Below is a small trained network, with its code and all its weights. Each question gives an input and a class and asks what happens when units are switched off, that is, made to give their printed mean instead of their output.

import numpy as np


def w(rows, s, z=0):
    codes = np.array(rows[::2]) - 128.0
    scale = np.full(codes.shape[1], s)
    scale[-1] = z or s
    return codes * scale


def f(y):
    return y / 2 * (1 + np.tanh(0.7978845608 * (y + 0.044715 * y**3)))


def log_softmax(a):
    a = a - a.max(-1, keepdims=True)
    return a - np.log(np.exp(a).sum(-1, keepdims=True))


def net(x, mask):
    res = np.array(x, float).reshape(1, 4) / 4 @ E
    y = f(res @ A[0][:, :-1].T + A[0][:, -1])
    res = res + np.where(mask, y, B[0][:, -1]) @ B[0][:, :-1]
    return log_softmax(res[-1] @ U[:, :-1].T + U[:, -1])


A, B = {}, {}
E = w([
[253,118,114,119,181,153,113],'x0',
[129,31,129,224,156,76,148],'x1',
[143,145,64,178,46,186,107],'x2',
[128,213,208,180,131,148,98],'x3',
],0.011)
A[0] = w([
[55,76,124,102,110,125,64,84],'neuron 1',
[76,142,124,97,126,155,136,30],'neuron 2',
[148,147,120,127,173,90,184,93],'neuron 3',
[145,101,132,123,201,185,150,34],'neuron 4',
[109,164,117,50,104,159,132,129],'neuron 5',
[118,105,170,102,156,77,116,52],'neuron 6',
[172,116,117,116,161,199,123,67],'neuron 7',
[128,109,136,145,142,152,181,236],'neuron 8',
[48,164,149,153,102,108,164,154],'neuron 9',
[119,29,91,58,134,139,127,168],'neuron 10',
[118,84,44,94,121,122,115,37],'neuron 11',
[110,80,125,190,135,94,96,54],'neuron 12',
[90,107,136,131,115,146,133,38],'neuron 13',
[117,207,174,236,167,139,124,79],'neuron 14',
[116,168,151,47,161,119,133,104],'neuron 15',
[167,159,105,160,63,137,126,31],'neuron 16',
[117,109,158,95,171,116,138,90],'neuron 17',
[129,153,123,156,112,108,99,5],'neuron 18',
[153,140,19,201,6,167,113,130],'neuron 19',
[123,75,94,95,97,102,99,41],'neuron 20',
[172,149,94,119,174,147,147,33],'neuron 21',
[114,118,79,80,154,99,154,193],'neuron 22',
[121,68,146,184,143,132,108,90],'neuron 23',
[118,128,163,114,113,154,167,27],'neuron 24',
[8,96,138,113,60,98,118,118],'neuron 25',
[139,144,217,147,78,168,130,56],'neuron 26',
[110,70,148,60,144,151,144,64],'neuron 27',
[129,154,106,16,75,128,89,60],'neuron 28',
[114,110,186,95,181,112,137,146],'neuron 29',
[192,126,127,124,137,106,115,134],'neuron 30',
[231,136,108,151,128,90,110,144],'neuron 31',
[115,121,182,107,173,112,133,144],'neuron 32',
[125,202,68,86,129,166,138,139],'neuron 33',
[116,95,25,77,97,114,170,88],'neuron 34',
[133,94,135,168,160,173,126,73],'neuron 35',
[60,148,105,144,131,125,167,72],'neuron 36',
[120,95,120,152,104,198,103,56],'neuron 37',
[123,181,136,142,102,157,155,233],'neuron 38',
[87,110,169,55,198,88,130,112],'neuron 39',
[123,171,68,177,131,168,162,44],'neuron 40',
[229,116,143,101,129,128,135,113],'neuron 41',
[125,113,90,132,194,169,99,1],'neuron 42',
[152,169,193,150,124,101,94,70],'neuron 43',
[102,62,97,246,146,76,153,154],'neuron 44',
[138,112,107,175,149,132,172,22],'neuron 45',
],0.011,0.005)
B[0] = w([
[137,188,102,113,162,126,148,156],'neuron 1',
[116,157,103,76,180,79,172,138],'neuron 2',
[98,137,109,140,120,109,119,149],'neuron 3',
[108,168,83,115,154,93,145,148],'neuron 4',
[108,86,181,67,94,75,136,193],'neuron 5',
[98,99,73,163,168,65,141,156],'neuron 6',
[89,185,74,81,166,118,156,169],'neuron 7',
[127,99,153,110,93,167,109,168],'neuron 8',
[148,177,73,92,141,194,107,189],'neuron 9',
[190,166,201,180,100,169,114,213],'neuron 10',
[173,189,162,204,190,75,171,171],'neuron 11',
[112,131,151,74,150,4,171,174],'neuron 12',
[112,158,94,118,177,98,160,129],'neuron 13',
[235,181,215,201,131,127,153,209],'neuron 14',
[94,61,133,135,118,75,134,182],'neuron 15',
[100,118,90,165,193,61,146,161],'neuron 16',
[113,124,84,175,123,95,119,156],'neuron 17',
[140,165,101,155,174,56,158,125],'neuron 18',
[56,30,19,239,131,110,75,254],'neuron 19',
[155,180,136,169,183,76,163,152],'neuron 20',
[102,185,74,106,196,95,161,153],'neuron 21',
[175,135,156,163,106,181,111,183],'neuron 22',
[102,115,176,73,139,61,165,175],'neuron 23',
[120,148,108,132,153,87,146,121],'neuron 24',
[121,207,37,41,165,208,102,211],'neuron 25',
[167,159,157,162,183,85,171,165],'neuron 26',
[144,142,124,182,164,90,146,154],'neuron 27',
[103,92,196,53,124,48,181,195],'neuron 28',
[97,74,83,197,118,134,102,184],'neuron 29',
[126,155,85,82,133,160,118,169],'neuron 30',
[116,177,81,57,114,189,97,200],'neuron 31',
[122,86,90,184,117,132,106,173],'neuron 32',
[107,84,179,75,84,71,142,201],'neuron 33',
[216,183,205,207,148,127,141,200],'neuron 34',
[109,142,131,100,131,101,152,144],'neuron 35',
[114,184,82,99,170,124,152,152],'neuron 36',
[102,123,88,170,165,68,148,146],'neuron 37',
[151,98,163,135,101,166,115,191],'neuron 38',
[76,71,41,212,124,106,105,199],'neuron 39',
[102,122,90,169,181,71,160,149],'neuron 40',
[88,198,76,65,154,186,121,196],'neuron 41',
[117,188,100,123,200,53,155,128],'neuron 42',
[188,182,150,184,153,107,163,171],'neuron 43',
[99,69,201,27,64,101,140,251],'neuron 44',
[103,150,132,99,173,47,161,143],'neuron 45',
],0.017,0.012)
U = w([
[112,79,41,192,157,105,99,148],'0',
[130,109,170,27,123,60,184,80],'1',
[150,246,37,39,192,187,125,113],'2',
[247,205,169,191,176,125,165,73],'3',
[165,65,140,105,47,254,48,254],'4',
],0.0087,0.003)

Each question gives the input, the list of numbers given to net, and the class t.
The units are the neurons (one row each of A and B). Each row of codes is followed by its name. A weight is (code - 128) times the scale printed after its matrix; where a second scale follows, it is the last column's (A, B and U).
mask holds one flag per neuron, in row order. A switched-off neuron (its flag False) gives its mean, the last column of its row in B, instead of its output. The means were averaged over made-up inputs and are rounded, as every weight is.
A unit's drop is (log p(t) with every unit on - log p(t) with that unit switched off) / (log p(t) with every unit on - log p(t) with every unit switched off).
The circuit of an input: a set's keep is (log p(t) with only the set's units on - log p(t) with every unit switched off) / (log p(t) with every unit on - log p(t) with every unit switched off). Starting from the 12 units with the biggest drops (on a tie, the unit counted first), units are removed one at a time, each time the one whose removal leaves the highest keep (on an exact tie, the one counted first), for as long as the keep stays at least 0.8.
circuit, biggest first: the units of the circuit, biggest drop first
k most important neurons: the k neurons with the biggest drops, biggest first
drop when u is switched off: that unit's drop, to one decimal
input [6,-1,-3,6], class 2: 3 most important neurons : neuron 41; neuron 31; neuron 34
input [3,8,3,7], class 1: circuit, biggest first : neuron 44
input [2,5,-3,-3], class 1: 2 most important neurons : neuron 19; neuron 44
input [8,-2,-7,-1], class 2: 2 most important neurons : neuron 41; neuron 19
input [-3,-4,-6,-6], class 0: 4 most important neurons : neuron 39; neuron 14; neuron 15; neuron 29
input [3,-7,6,2], class 1: 4 most important neurons : neuron 28; neuron 33; neuron 5; neuron 39
input [5,-7,1,-7], class 1: 3 most important neurons : neuron 28; neuron 33; neuron 5
input [-5,6,5,4], class 1: 2 most important neurons : neuron 44; neuron 12
input [1,-2,6,6], class 0: 3 most important neurons : neuron 19; neuron 34; neuron 10
input [3,1,-8,7], class 0: 2 most important neurons : neuron 39; neuron 29
input [4,0,5,5], class 0: 4 most important neurons : neuron 19; neuron 34; neuron 10; neuron 11
input [2,5,4,-6], class 3: 3 most important neurons : neuron 34; neuron 10; neuron 11
input [0,-5,-7,7], class 0: 3 most important neurons : neuron 39; neuron 15; neuron 29
input [-6,2,4,-6], class 2: circuit, biggest first : neuron 25
input [-8,2,-7,-2], class 2: 2 most important neurons : neuron 25; neuron 19
input [1,7,4,-1], class 1: drop when neuron 44 is switched off : 0.1
input [7,5,-7,6], class 0: drop when neuron 29 is switched off : 1.5
input [5,8,5,7], class 1: drop when neuron 44 is switched off : 0.7
